Below are the code and all the weights of a small trained network. Each question names an input and a target symbol and asks about switching units off, where a switched-off unit gives its printed mean instead of its output.

import numpy as np


def w(rows, s, z=0):
    codes = np.array(rows[::2]) - 128.0
    scale = np.full(codes.shape[1], s)
    scale[-1] = z or s
    return codes * scale


def f(y):
    return y / 2 * (1 + np.tanh(0.7978845608 * (y + 0.044715 * y**3)))


def softmax(a):
    e = np.exp(a - a.max(-1, keepdims=True))
    return e / e.sum(-1, keepdims=True)


def log_softmax(a):
    a = a - a.max(-1, keepdims=True)
    return a - np.log(np.exp(a).sum(-1, keepdims=True))


def net(x, mask):
    ids = ['αβγδεζηθλμξσφψω'.index(c) for c in x.split()]
    T = len(ids)
    res = E[ids] + P[:T]
    r = res
    for j in range(3):
        rows = slice(2 * j, 2 * j + 2)
        q, k, v = (r @ M[0][rows].T for M in (Q, K, V))
        z = softmax(np.where(np.tri(T) > 0, q @ k.T / 2**0.5, -1e9)) @ v
        o = O[0][rows]
        res = res + np.where(mask[j], z, o[:, -1]) @ o[:, :-1]
    y = f(res @ A[0][:, :-1].T + A[0][:, -1])
    res = res + np.where(mask[3:19], y, B[0][:, -1]) @ B[0][:, :-1]
    return log_softmax(res[-1] @ U[:, :-1].T + U[:, -1])


Q, K, V, O, A, B = {}, {}, {}, {}, {}, {}
E = w([
[116,182,127],'α',
[146,161,72],'β',
[160,158,133],'γ',
[181,143,144],'δ',
[99,173,101],'ε',
[136,102,150],'ζ',
[69,213,71],'η',
[204,103,148],'θ',
[80,238,96],'λ',
[104,241,119],'μ',
[178,154,94],'ξ',
[142,145,119],'σ',
[154,191,243],'φ',
[118,246,148],'ψ',
[65,246,198],'ω',
],0.012)
P = w([
[1,47,32],'0',
[72,47,100],'1',
[122,65,128],'2',
[100,149,98],'3',
[173,114,150],'4',
[187,140,150],'5',
[150,187,139],'6',
[201,188,151],'7',
[191,190,182],'8',
[175,206,177],'9',
[197,156,163],'10',
],0.0077)
Q[0] = w([
[244,131,65],'h0',
[127,162,49],'h0',
[169,192,67],'h1',
[39,5,167],'h1',
[149,232,170],'h2',
[147,194,93],'h2',
],0.011)
K[0] = w([
[105,244,210],'h0',
[164,65,152],'h0',
[116,146,157],'h1',
[11,70,167],'h1',
[170,248,182],'h2',
[209,233,176],'h2',
],0.011)
V[0] = w([
[89,230,133],'h0',
[86,118,246],'h0',
[206,97,147],'h1',
[210,78,160],'h1',
[159,137,55],'h2',
[182,106,35],'h2',
],0.012)
O[0] = w([
[89,214,184,249],'h0',
[2,37,174,67],'h0',
[189,92,62,198],'h1',
[224,84,89,178],'h1',
[128,232,83,128],'h2',
[171,231,80,61],'h2',
],0.01,0.0022)
A[0] = w([
[93,144,173,104],'n0',
[154,170,117,105],'n1',
[91,57,86,185],'n2',
[119,59,189,155],'n3',
[183,101,98,121],'n4',
[161,155,65,32],'n5',
[152,124,83,20],'n6',
[109,103,141,119],'n7',
[112,126,188,99],'n8',
[168,214,100,167],'n9',
[137,152,59,134],'n10',
[134,141,225,116],'n11',
[30,87,146,212],'n12',
[143,132,112,2],'n13',
[84,112,7,136],'n14',
[159,121,166,108],'n15',
],0.012,0.0089)
B[0] = w([
[134,86,87,143],'n0',
[55,135,213,162],'n1',
[209,253,179,146],'n2',
[183,215,113,180],'n3',
[79,86,216,163],'n4',
[149,228,143,154],'n5',
[134,214,62,126],'n6',
[71,123,232,130],'n7',
[171,170,68,146],'n8',
[4,28,152,249],'n9',
[102,39,249,174],'n10',
[48,144,80,173],'n11',
[222,183,63,183],'n12',
[188,207,79,117],'n13',
[196,96,254,151],'n14',
[65,153,193,142],'n15',
],0.008,0.012)
U = w([
[64,141,105,105],'α',
[100,132,217,175],'β',
[143,17,104,179],'γ',
[225,22,231,225],'δ',
[81,142,72,169],'ε',
[229,216,213,177],'ζ',
[25,151,87,141],'η',
[241,55,244,211],'θ',
[45,146,86,28],'λ',
[31,171,95,79],'μ',
[97,145,249,20],'ξ',
[136,77,127,75],'σ',
[253,177,34,149],'φ',
[105,128,121,86],'ψ',
[132,189,39,2],'ω',
],0.0049,0.0072)

Each question gives the input, a string of symbols that net reads in full, and the target symbol t.
The units are the heads (2 rows each of Q, K, V and O) and the neurons (one row each of A and B). Each row of codes is followed by its name. A weight is (code - 128) times the scale printed after its matrix; where a second scale follows, it is the last column's (O, A, B and U).
mask holds one flag per unit, heads first, then neurons. A switched-off unit (its flag False) gives its mean, the last column of its rows in O or B, instead of its output. The means were averaged over made-up inputs and are rounded, as every weight is.
A unit's drop is (log p(t) with every unit on - log p(t) with that unit switched off) / (log p(t) with every unit on - log p(t) with every unit switched off).
The circuit of an input: a set's keep is (log p(t) with only the set's units on - log p(t) with every unit switched off) / (log p(t) with every unit on - log p(t) with every unit switched off). Starting from the 12 units with the biggest drops (on a tie, the unit counted first), units are removed one at a time, each time the one whose removal leaves the highest keep (on an exact tie, the one counted first), for as long as the keep stays at least 0.8.
circuit, biggest first: the units of the circuit, biggest drop first
unit that matters most: the unit with the biggest drop
k most important neurons: the k neurons with the biggest drops, biggest first
drop of u: that unit's drop, to one decimal
input η θ θ φ ζ ω, target ζ: circuit, biggest first	h2; n9; n3; n12
input θ ε β θ θ δ θ β, target δ: circuit, biggest first	n10; h1; h0
input φ θ δ, target ζ: circuit, biggest first	h0; n2; n9; n3
input α θ δ θ ζ φ ξ, target ζ: 3 most important neurons	n2; n9; n3
input φ λ ω β, target φ: unit that matters most	n12
input φ λ φ β φ β μ β φ θ, target ζ: 3 most important neurons	n9; n3; n12
input λ δ φ φ θ, target ζ: circuit, biggest first	h0; n9; n3; n12
input ξ γ α φ β, target φ: 2 most important neurons	n9; n12
input η μ θ φ ω δ σ, target φ: 3 most important neurons	n9; n12; n10
input λ ξ β β, target β: 4 most important neurons	n10; n9; n1; n14
input θ θ φ φ, target ζ: 2 most important neurons	n3; n2
input δ θ β, target θ: 3 most important neurons	n14; n10; n11
input δ φ β δ ζ φ φ φ α ε, target ζ: 4 most important neurons	n2; n9; n3; n7
input θ σ β δ φ θ θ ε φ σ, target ζ: unit that matters most	h2
input δ σ δ δ β θ θ θ θ η, target δ: 2 most important neurons	n14; n10
input θ ξ σ φ, target ζ: 3 most important neurons	n9; n3; n2
input μ φ μ, target φ: 3 most important neurons	n12; n9; n8
input φ η φ δ, target φ: drop of h2	0.1
input η λ λ γ θ ω η, target φ: drop of n9	0.4
input δ γ β β σ θ φ ξ φ α σ, target ζ: drop of n9	0.6
input θ θ θ β, target δ: unit that matters most	n14
